Below are the code and all the weights of a small trained network. Each question names an input and a target symbol and asks about switching units off, where a switched-off unit gives its printed mean instead of its output.

import numpy as np


def w(rows, s, z=0):
    codes = np.array(rows[::2]) - 128.0
    scale = np.full(codes.shape[1], s)
    scale[-1] = z or s
    return codes * scale


def f(y):
    return y / 2 * (1 + np.tanh(0.7978845608 * (y + 0.044715 * y**3)))


def softmax(a):
    e = np.exp(a - a.max(-1, keepdims=True))
    return e / e.sum(-1, keepdims=True)


def log_softmax(a):
    a = a - a.max(-1, keepdims=True)
    return a - np.log(np.exp(a).sum(-1, keepdims=True))


def net(x, mask):
    ids = ['αβγδεηλμξπστφψω'.index(c) for c in x.split()]
    T = len(ids)
    res = E[ids] + P[:T]
    u = 0
    for l in range(2):
        r = res
        for j in range(2):
            rows = slice(3 * j, 3 * j + 3)
            q, k, v = (r @ M[l][rows].T for M in (Q, K, V))
            z = softmax(np.where(np.tri(T) > 0, q @ k.T / 3**0.5, -1e9)) @ v
            o = O[l][rows]
            res = res + np.where(mask[u + j], z, o[:, -1]) @ o[:, :-1]
        u += 2
        y = f(res @ A[l][:, :-1].T + A[l][:, -1])
        res = res + np.where(mask[u : u + 4], y, B[l][:, -1]) @ B[l][:, :-1]
        u += 4
    return log_softmax(res[-1] @ U[:, :-1].T + U[:, -1])


Q, K, V, O, A, B = {}, {}, {}, {}, {}, {}
E = w([
[162,167,139,129,155,158,183,165,78,44,138],'α',
[166,20,115,84,116,46,175,166,83,140,196],'β',
[141,39,174,111,84,16,206,147,127,34,170],'γ',
[27,108,115,115,215,124,196,79,221,132,131],'δ',
[120,72,138,89,105,134,214,155,110,148,199],'ε',
[123,71,122,35,216,160,205,86,140,141,34],'η',
[67,97,178,163,134,35,173,110,116,73,167],'λ',
[133,82,116,127,159,93,146,180,135,152,235],'μ',
[170,101,194,195,143,36,158,236,98,80,159],'ξ',
[114,126,130,122,155,152,156,234,151,54,182],'π',
[110,143,171,131,200,160,254,45,113,114,57],'σ',
[148,75,126,154,236,112,206,196,185,107,98],'τ',
[86,182,168,113,163,243,231,89,119,128,136],'φ',
[130,108,158,167,202,84,118,142,30,115,128],'ψ',
[132,110,106,196,208,67,123,147,72,163,220],'ω',
],0.0085)
P = w([
[84,116,49,175,75,133,116,146,92,123,56],'0',
[164,119,217,161,122,140,137,87,173,186,130],'1',
[72,144,145,99,131,111,152,150,112,154,113],'2',
[116,28,87,195,125,161,174,100,115,88,125],'3',
[171,251,111,106,55,98,43,120,179,219,56],'4',
[93,150,146,77,149,101,145,140,96,138,135],'5',
[113,28,86,179,130,183,175,101,122,95,126],'6',
[192,149,217,111,165,131,105,61,168,146,150],'7',
[88,143,143,78,160,91,160,144,79,118,149],'8',
[122,22,86,184,129,175,172,99,117,85,136],'9',
[200,230,160,100,69,87,75,138,172,195,42],'10',
[88,140,144,69,178,80,167,142,62,104,169],'11',
],0.015)
Q[0] = w([
[159,184,76,120,2,136,30,151,114,163,70],'L0H1',
[119,109,127,160,187,90,162,134,72,69,201],'L0H1',
[129,82,143,125,171,157,157,132,106,138,144],'L0H1',
[98,60,132,115,123,92,196,97,124,126,122],'L0H2',
[187,184,89,133,130,159,5,166,166,138,90],'L0H2',
[109,113,142,113,164,105,148,123,136,107,140],'L0H2',
],0.082)
K[0] = w([
[90,176,54,165,128,95,5,166,70,29,104],'L0H1',
[106,150,151,134,114,211,156,82,177,100,125],'L0H1',
[122,121,217,138,100,93,117,117,131,175,153],'L0H1',
[74,143,26,145,61,153,147,205,70,115,49],'L0H2',
[241,156,254,69,231,140,59,38,196,132,241],'L0H2',
[89,119,84,162,102,122,104,137,100,131,123],'L0H2',
],0.066)
V[0] = w([
[100,175,158,142,98,143,135,129,90,102,120],'L0H1',
[143,169,84,172,108,154,127,45,122,124,160],'L0H1',
[122,81,151,167,169,164,95,92,87,128,131],'L0H1',
[155,195,112,117,57,148,252,109,129,132,140],'L0H2',
[145,134,120,162,80,110,121,56,197,63,102],'L0H2',
[219,194,102,143,70,106,191,143,111,106,115],'L0H2',
],0.0043)
O[0] = w([
[109,57,200,145,137,138,195,78,16,32,236,64],'L0H1',
[81,83,141,142,124,159,248,144,57,188,214,79],'L0H1',
[142,56,160,135,139,132,151,71,110,135,123,245],'L0H1',
[126,173,192,118,65,71,39,198,105,202,25,140],'L0H2',
[101,202,127,90,238,110,121,92,70,184,192,151],'L0H2',
[128,206,170,67,77,40,7,132,156,106,101,186],'L0H2',
],0.0015,0.0012)
A[0] = w([
[38,133,161,98,183,168,87,130,77,146,47,31],'L0N1',
[176,207,175,173,47,228,122,119,105,94,178,8],'L0N2',
[157,143,53,67,116,178,36,181,40,88,130,26],'L0N3',
[86,111,138,5,104,183,149,162,169,126,139,57],'L0N4',
],0.013,0.014)
B[0] = w([
[222,119,51,73,146,114,171,95,147,124,80,175],'L0N1',
[175,11,130,109,83,31,94,107,53,194,127,62],'L0N2',
[206,114,110,158,81,150,103,142,98,239,176,4],'L0N3',
[215,200,1,241,172,2,204,63,71,147,119,212],'L0N4',
],0.0095,0.00039)
Q[1] = w([
[112,217,122,29,114,77,98,140,104,169,111],'L1H1',
[70,175,59,94,128,108,183,185,62,149,89],'L1H1',
[152,186,103,117,137,134,141,100,145,136,152],'L1H1',
[64,67,98,146,123,102,161,200,75,132,134],'L1H2',
[141,49,181,191,127,185,87,158,152,116,124],'L1H2',
[117,69,118,197,166,183,187,2,168,124,149],'L1H2',
],0.064)
K[1] = w([
[175,133,226,92,198,107,117,97,148,108,234],'L1H1',
[83,126,146,39,246,111,198,153,61,71,179],'L1H1',
[158,151,118,123,149,146,125,80,154,125,154],'L1H1',
[67,118,112,102,168,108,189,189,47,93,145],'L1H2',
[67,189,83,138,120,171,134,142,190,134,1],'L1H2',
[137,77,55,215,18,127,103,143,113,174,82],'L1H2',
],0.058)
V[1] = w([
[46,102,137,60,72,140,125,30,90,176,136],'L1H1',
[65,199,156,221,151,84,82,60,106,79,98],'L1H1',
[143,175,153,162,179,213,119,125,22,194,102],'L1H1',
[121,135,103,162,89,126,64,173,129,137,254],'L1H2',
[54,131,77,143,206,110,112,103,202,174,162],'L1H2',
[169,50,101,109,170,65,65,125,109,187,114],'L1H2',
],0.025)
O[1] = w([
[87,110,169,103,140,128,133,204,68,173,2,142],'L1H1',
[112,239,43,60,50,154,118,195,110,168,96,255],'L1H1',
[150,128,128,205,168,169,231,241,138,122,188,116],'L1H1',
[180,166,115,209,51,116,118,149,155,159,76,4],'L1H2',
[109,134,154,179,93,217,136,59,37,168,157,105],'L1H2',
[62,101,63,184,178,116,38,159,153,176,134,142],'L1H2',
],0.0087,0.0049)
A[1] = w([
[101,133,253,130,130,104,80,120,147,190,116,65],'L1N1',
[203,122,168,178,46,172,41,102,210,146,113,3],'L1N2',
[86,31,78,162,93,177,49,100,108,51,90,102],'L1N3',
[125,88,70,211,43,178,87,106,150,127,107,107],'L1N4',
],0.013,0.015)
B[1] = w([
[196,84,81,112,104,154,134,150,146,102,172,244],'L1N1',
[4,181,117,156,147,117,198,112,75,103,85,210],'L1N2',
[81,201,119,152,96,126,161,136,162,148,127,238],'L1N3',
[217,131,169,112,160,130,63,121,123,75,133,254],'L1N4',
],0.013,0.009)
U = w([
[118,161,59,137,90,125,152,83,143,107,172,3],'α',
[107,146,197,120,158,115,109,75,185,174,165,195],'β',
[105,79,99,109,159,113,89,136,92,73,137,99],'γ',
[184,79,147,139,119,134,101,122,149,114,113,247],'δ',
[154,91,38,160,168,113,151,70,92,50,72,56],'ε',
[135,150,184,91,119,119,151,138,129,99,140,18],'η',
[121,175,209,165,135,123,92,135,136,146,124,178],'λ',
[137,107,57,85,122,117,95,100,155,47,115,3],'μ',
[96,120,137,164,82,69,175,97,82,172,134,200],'ξ',
[145,170,156,89,148,97,109,92,179,208,87,227],'π',
[155,160,109,155,113,144,170,154,185,165,139,67],'σ',
[106,84,246,154,105,99,145,157,170,169,61,245],'τ',
[124,88,64,110,68,160,113,124,77,89,108,71],'φ',
[146,166,254,132,134,34,102,146,229,184,156,182],'ψ',
[76,47,5,189,85,153,105,146,130,73,113,87],'ω',
],0.0065,0.0053)

Each question gives the input, a string of symbols that net reads in full, and the target symbol t.
The units are the heads (3 rows each of Q, K, V and O) and the neurons (one row each of A and B). Each row of codes is followed by its name. A weight is (code - 128) times the scale printed after its matrix; where a second scale follows, it is the last column's (O, A, B and U).
mask holds one flag per unit, layer by layer, with each layer's heads first. A switched-off unit (its flag False) gives its mean, the last column of its rows in O or B, instead of its output. The means were averaged over made-up inputs and are rounded, as every weight is.
A unit's drop is (log p(t) with every unit on - log p(t) with that unit switched off) / (log p(t) with every unit on - log p(t) with every unit switched off).
top k neurons: the k neurons with the biggest drops, biggest first
top k neurons in layer l: the k neurons of layer l with the biggest drops, biggest first
which heads matter: for each layer, one digit per head in row order, 1 if its drop is at least 0.15 and else 0, layers parted by /
drop when u is switched off: that unit's drop, to one decimal
input λ π ψ λ ε ψ ε, target φ: which heads matter : 00 / 10
input σ β π ψ γ δ μ ε γ δ, target γ: top neuron : L0N1
input ξ π ε γ ψ η, target ε: top 3 neurons : L0N1, L0N4, L1N3
input φ τ μ π, target η: which heads matter : 00 / 01
input π α σ δ γ μ τ ε, target μ: which heads matter : 00 / 11
input τ α α μ α σ β, target α: which heads matter : 00 / 11
input ψ δ ε ψ ε ω ψ ε ε, target ξ: top 2 neurons : L0N4, L1N4
input σ π γ ε, target γ: which heads matter : 00 / 01
input μ ψ φ μ ξ δ τ τ β φ ψ σ, target τ: which heads matter : 00 / 10
input ξ α σ ψ β β μ, target μ: top 2 neurons : L1N4, L1N3
input μ π ξ ψ λ η η γ φ ω, target λ: which heads matter : 00 / 01
input ψ ξ η τ, target ω: which heads matter : 00 / 11
input ε λ ψ ε ξ, target π: top 2 neurons : L1N1, L1N2
input σ η ε σ δ ε φ ε β ψ, target γ: top 2 neurons : L0N1, L1N3
input ε μ μ ω μ δ γ ψ, target ε: which heads matter : 00 / 11
input μ ψ η δ ψ η φ η, target σ: which heads matter : 00 / 10
input ξ ξ ξ η δ, target α: top neuron : L1N2
input ψ σ β γ, target ω: top 2 neurons in layer 1 : L1N4, L1N3
input σ δ ω, target λ: top 2 neurons : L1N4, L1N1
input α ξ λ, target φ: top 2 neurons : L1N1, L0N4
input δ ψ ψ τ ψ ψ σ μ ε ε, target ξ: top neuron : L1N3
input ε ψ β, target ω: top 3 neurons : L1N1, L1N4, L1N3
input σ ψ ω ξ ε φ μ, target γ: top 2 neurons : L0N1, L1N3
input δ λ ξ τ μ π, target α: top 2 neurons : L0N4, L1N4
input η φ η π, target β: top 2 neurons : L1N3, L0N1
input ε ε ε ω α, target δ: drop when L1H1 is switched off : 1.1
input ψ ξ α λ λ η γ δ ε ε ξ, target φ: drop when L1H2 is switched off : 0.4
input δ φ μ ψ τ μ β τ, target β: drop when L1N1 is switched off : 0.2
